Below are the code and all the weights of a small trained network. Each question names an input and a class and asks about switching units off, where a switched-off unit gives its printed mean instead of its output.

import numpy as np


def w(rows, s, z=0):
    codes = np.array(rows[::2]) - 128.0
    scale = np.full(codes.shape[1], s)
    scale[-1] = z or s
    return codes * scale


def f(y):
    return y / 2 * (1 + np.tanh(0.7978845608 * (y + 0.044715 * y**3)))


def log_softmax(a):
    a = a - a.max(-1, keepdims=True)
    return a - np.log(np.exp(a).sum(-1, keepdims=True))


def net(x, mask):
    res = np.array(x, float).reshape(1, 7) / 4 @ E
    y = f(res @ A[0][:, :-1].T + A[0][:, -1])
    res = res + np.where(mask, y, B[0][:, -1]) @ B[0][:, :-1]
    return log_softmax(res[-1] @ U[:, :-1].T + U[:, -1])


A, B = {}, {}
E = w([
[156,98,62,231,133,62,241],'x0',
[133,131,67,95,253,244,180],'x1',
[124,122,122,119,121,126,131],'x2',
[93,26,217,154,94,214,178],'x3',
[127,141,142,153,142,130,120],'x4',
[126,129,131,126,127,128,132],'x5',
[22,212,67,156,18,199,153],'x6',
],0.0057)
A[0] = w([
[77,181,149,162,104,164,159,42],'N1',
[114,145,76,125,225,199,192,78],'N2',
[90,185,113,128,78,168,159,77],'N3',
[112,124,165,181,75,50,79,109],'N4',
[95,49,196,156,128,175,167,161],'N5',
[142,115,57,124,221,225,152,58],'N6',
[108,95,96,190,136,79,220,63],'N7',
[175,93,73,168,116,102,229,61],'N8',
[63,184,128,126,104,148,162,60],'N9',
[47,177,100,164,96,166,134,83],'N10',
[90,35,163,191,128,191,118,70],'N11',
[111,42,253,150,43,139,196,118],'N12',
[101,133,124,46,105,207,29,107],'N13',
[66,107,167,176,95,33,98,99],'N14',
[174,65,192,72,200,72,147,66],'N15',
[91,202,89,151,69,181,139,61],'N16',
[132,153,164,45,149,187,38,102],'N17',
[197,85,199,70,177,88,131,57],'N18',
[162,128,161,134,44,98,116,34],'N19',
[139,126,74,173,152,67,181,73],'N20',
[241,91,154,196,222,44,81,254],'N21',
[126,169,120,118,61,184,163,27],'N22',
[113,37,178,169,101,190,140,42],'N23',
[134,195,61,111,124,35,74,163],'N24',
[121,133,182,140,84,64,127,55],'N25',
[124,188,87,106,163,65,107,26],'N26',
[143,118,80,203,134,99,221,159],'N27',
[110,95,127,155,118,80,95,17],'N28',
[110,93,85,206,149,96,164,68],'N29',
],0.007,0.0057)
B[0] = w([
[184,86,93,140,183,104,120,131],'N1',
[188,149,201,62,23,135,219,175],'N2',
[203,48,91,195,142,108,91,145],'N3',
[181,163,162,81,73,159,229,162],'N4',
[96,158,70,119,169,156,107,185],'N5',
[208,126,177,77,10,82,226,174],'N6',
[125,151,211,125,154,111,36,152],'N7',
[117,138,187,124,175,100,44,153],'N8',
[212,64,102,185,169,68,107,134],'N9',
[185,45,96,200,121,103,120,154],'N10',
[170,206,88,75,195,141,114,149],'N11',
[105,199,54,102,202,198,158,193],'N12',
[96,128,212,152,156,96,87,178],'N13',
[166,126,184,71,70,139,160,156],'N14',
[186,42,61,219,117,97,117,163],'N15',
[187,65,83,233,133,110,121,151],'N16',
[92,129,188,138,123,108,69,177],'N17',
[207,64,85,223,106,64,97,156],'N18',
[239,114,160,92,97,77,192,131],'N19',
[137,168,167,95,174,155,60,145],'N20',
[72,92,94,148,99,186,149,254],'N21',
[232,78,107,152,160,37,51,129],'N22',
[199,214,54,54,221,109,122,145],'N23',
[99,192,52,104,192,230,152,187],'N24',
[246,143,163,102,114,115,190,134],'N25',
[254,155,57,61,192,63,113,132],'N26',
[53,106,221,145,188,147,65,186],'N27',
[251,168,163,70,157,30,100,115],'N28',
[141,134,218,96,134,72,62,139],'N29',
],0.0075,0.0082)
U = w([
[244,24,50,224,122,73,106,56],'0',
[249,151,211,5,23,101,253,47],'1',
[90,149,103,137,105,171,151,253],'2',
[184,240,13,36,213,122,120,48],'3',
[120,136,254,104,155,77,24,28],'4',
[73,125,93,120,82,146,178,217],'5',
],0.008,0.0071)

Each question gives the input, the list of numbers given to net, and the class t.
The units are the neurons (one row each of A and B). Each row of codes is followed by its name. A weight is (code - 128) times the scale printed after its matrix; where a second scale follows, it is the last column's (A, B and U).
mask holds one flag per neuron, in row order. A switched-off neuron (its flag False) gives its mean, the last column of its row in B, instead of its output. The means were averaged over made-up inputs and are rounded, as every weight is.
A unit's drop is (log p(t) with every unit on - log p(t) with that unit switched off) / (log p(t) with every unit on - log p(t) with every unit switched off).
The circuit of an input: a set's keep is (log p(t) with only the set's units on - log p(t) with every unit switched off) / (log p(t) with every unit on - log p(t) with every unit switched off). Starting from the 12 units with the biggest drops (on a tie, the unit counted first), units are removed one at a time, each time the one whose removal leaves the highest keep (on an exact tie, the one counted first), for as long as the keep stays at least 0.8.
circuit, biggest first: the units of the circuit, biggest drop first
most important unit: the unit with the biggest drop
k most important neurons: the k neurons with the biggest drops, biggest first
drop of u: that unit's drop, to one decimal
input [8,-8,-1,-5,2,1,2], class 1: circuit, biggest first -> [N4]
input [8,-3,7,6,-7,1,7], class 4: circuit, biggest first -> [N27; N7; N8]
input [-7,8,4,-1,-2,8,-8], class 0: 2 most important neurons -> [N15; N18]
input [-7,-1,2,-2,-3,5,2], class 4: circuit, biggest first -> [N13; N17]
input [-8,4,-8,5,2,-6,1], class 4: 3 most important neurons -> [N13; N17; N21]
input [7,5,-5,-2,-7,1,-2], class 4: circuit, biggest first -> [N27; N8; N7]
input [6,-5,1,-8,-7,-1,4], class 3: 2 most important neurons -> [N24; N26]
input [0,-7,1,8,7,0,5], class 3: circuit, biggest first -> [N12; N23; N11]
input [-2,8,2,-2,-2,7,7], class 1: circuit, biggest first -> [N2; N6]
input [5,-4,-4,-7,0,0,-1], class 3: 3 most important neurons -> [N24; N26; N20]
input [8,5,-8,7,6,3,0], class 4: circuit, biggest first -> [N27; N7]
input [1,-8,-2,7,-7,-3,7], class 1: 2 most important neurons -> [N4; N14]
input [3,3,-2,8,2,-4,-5], class 3: 3 most important neurons -> [N23; N11; N12]
input [5,-4,8,-2,8,-4,-4], class 5: most important unit -> N21
input [8,-7,1,5,8,3,8], class 0: 3 most important neurons -> [N10; N16; N3]
input [-3,6,-1,3,-6,0,3], class 1: 3 most important neurons -> [N6; N2; N21]
input [1,7,-3,3,1,2,-4], class 1: 2 most important neurons -> [N6; N2]
input [4,-4,0,6,5,-7,-5], class 2: 2 most important neurons -> [N21; N12]
input [-8,6,0,-5,7,6,-7], class 4: 2 most important neurons -> [N17; N13]
input [-4,8,-5,3,0,-1,-8], class 0: circuit, biggest first -> [N15]
input [7,5,-1,7,2,-6,-3], class 3: 4 most important neurons -> [N23; N11; N5; N12]
input [-6,-7,0,2,-7,6,-5], class 1: drop of N14 -> 0.2
input [4,1,-5,7,5,-4,-3], class 3: drop of N23 -> 0.3
input [-5,3,8,-6,-6,5,-4], class 5: drop of N2 -> -0.1
input [0,-1,-1,8,1,8,8], class 0: drop of N9 -> 0.1
